Below are the code and all the weights of a small trained network. Each question names an input and a target symbol and asks about switching units off, where a switched-off unit gives its printed mean instead of its output.

import numpy as np


def w(rows, s, z=0):
    codes = np.array(rows[::2]) - 128.0
    scale = np.full(codes.shape[1], s)
    scale[-1] = z or s
    return codes * scale


def f(y):
    return y / 2 * (1 + np.tanh(0.7978845608 * (y + 0.044715 * y**3)))


def softmax(a):
    e = np.exp(a - a.max(-1, keepdims=True))
    return e / e.sum(-1, keepdims=True)


def log_softmax(a):
    a = a - a.max(-1, keepdims=True)
    return a - np.log(np.exp(a).sum(-1, keepdims=True))


def net(x, mask):
    ids = ['αβγδελτ'.index(c) for c in x.split()]
    T = len(ids)
    res = E[ids] + P[:T]
    r = res
    for j in range(2):
        rows = slice(2 * j, 2 * j + 2)
        q, k, v = (r @ M[0][rows].T for M in (Q, K, V))
        z = softmax(np.where(np.tri(T) > 0, q @ k.T / 2**0.5, -1e9)) @ v
        o = O[0][rows]
        res = res + np.where(mask[j], z, o[:, -1]) @ o[:, :-1]
    y = f(res @ A[0][:, :-1].T + A[0][:, -1])
    res = res + np.where(mask[2:6], y, B[0][:, -1]) @ B[0][:, :-1]
    return log_softmax(res[-1] @ U[:, :-1].T + U[:, -1])


Q, K, V, O, A, B = {}, {}, {}, {}, {}, {}
E = w([
[81,75,165,184,155,166,163],'α',
[188,12,125,100,200,140,124],'β',
[129,38,201,102,104,75,163],'γ',
[161,97,56,44,159,37,83],'δ',
[98,179,202,239,28,134,102],'ε',
[198,223,121,70,107,161,120],'λ',
[58,172,136,173,223,227,220],'τ',
],0.011)
P = w([
[196,160,110,254,221,134,136],'0',
[108,125,142,111,160,115,160],'1',
[95,133,163,102,157,121,170],'2',
[99,126,169,98,139,136,153],'3',
[88,143,156,96,136,134,158],'4',
[68,160,149,84,145,152,158],'5',
[72,153,116,91,126,133,165],'6',
[99,134,141,106,166,143,141],'7',
],0.0071)
Q[0] = w([
[70,254,116,179,122,234,178],'head 1',
[87,93,97,127,175,115,203],'head 1',
[35,151,134,198,240,200,253],'head 2',
[142,52,153,77,177,82,138],'head 2',
],0.0072)
K[0] = w([
[196,71,151,210,117,112,108],'head 1',
[118,116,50,193,198,185,181],'head 1',
[254,159,67,241,198,115,83],'head 2',
[83,168,176,182,49,204,146],'head 2',
],0.0061)
V[0] = w([
[47,243,205,208,121,203,229],'head 1',
[133,115,101,94,232,146,202],'head 1',
[141,253,109,95,16,79,79],'head 2',
[179,230,17,63,227,150,153],'head 2',
],0.0053)
O[0] = w([
[135,159,253,107,63,133,110,254],'head 1',
[176,187,102,82,163,171,66,187],'head 1',
[131,75,169,39,109,12,115,16],'head 2',
[142,143,134,125,55,124,2,115],'head 2',
],0.0085,0.0036)
A[0] = w([
[80,218,141,237,104,191,92,154],'neuron 1',
[163,160,2,112,163,132,55,164],'neuron 2',
[78,40,34,57,197,55,139,251],'neuron 3',
[103,200,135,245,151,225,76,46],'neuron 4',
],0.0057,0.0015)
B[0] = w([
[169,16,173,120,71,19,114,255],'neuron 1',
[179,226,85,206,165,133,109,173],'neuron 2',
[82,101,147,162,209,78,119,179],'neuron 3',
[175,3,90,118,56,39,151,242],'neuron 4',
],0.0056,0.0063)
U = w([
[154,49,115,57,173,77,180,100],'α',
[188,80,33,144,95,199,153,53],'β',
[78,163,83,199,184,157,120,181],'γ',
[89,93,107,75,145,141,53,179],'δ',
[57,185,159,210,171,235,180,116],'ε',
[208,213,161,3,106,204,55,252],'λ',
[154,107,158,145,63,48,78,50],'τ',
],0.0053,0.0032)

Each question gives the input, a string of symbols that net reads in full, and the target symbol t.
The units are the heads (2 rows each of Q, K, V and O) and the neurons (one row each of A and B). Each row of codes is followed by its name. A weight is (code - 128) times the scale printed after its matrix; where a second scale follows, it is the last column's (O, A, B and U).
mask holds one flag per unit, heads first, then neurons. A switched-off unit (its flag False) gives its mean, the last column of its rows in O or B, instead of its output. The means were averaged over made-up inputs and are rounded, as every weight is.
A unit's drop is (log p(t) with every unit on - log p(t) with that unit switched off) / (log p(t) with every unit on - log p(t) with every unit switched off).
The circuit of an input: a set's keep is (log p(t) with only the set's units on - log p(t) with every unit switched off) / (log p(t) with every unit on - log p(t) with every unit switched off). Starting from all 6 units, units are removed one at a time, each time the one whose removal leaves the highest keep (on an exact tie, the one counted first), for as long as the keep stays at least 0.8.
units of the circuit, in order: the units of the circuit, biggest drop first
top k neurons: the k neurons with the biggest drops, biggest first
which heads matter: for each layer, one digit per head in row order, 1 if its drop is at least 0.15 and else 0, layers parted by /
drop of u: that unit's drop, to one decimal
input β γ α, target β: which heads matter -> 11
input ε γ ε γ τ τ δ, target λ: top 2 neurons -> neuron 4; neuron 1
input β δ β, target γ: which heads matter -> 10
input β δ β λ λ γ τ, target β: which heads matter -> 11
input τ β α, target τ: units of the circuit, in order -> head 2; neuron 1; neuron 4
input λ γ ε α τ α τ, target λ: units of the circuit, in order -> head 2; head 1
input ε τ β, target λ: units of the circuit, in order -> head 1; neuron 4
input β ε τ τ γ, target λ: units of the circuit, in order -> head 1; neuron 4
input λ α ε γ α ε τ, target λ: which heads matter -> 01
input δ γ ε τ τ γ, target λ: top neuron -> neuron 4
input τ τ ε δ λ ε τ, target τ: drop of neuron 2 -> 0.0
input β ε λ λ ε ε, target τ: drop of neuron 1 -> 0.4
input τ α α γ λ γ τ, target τ: drop of head 2 -> 0.5
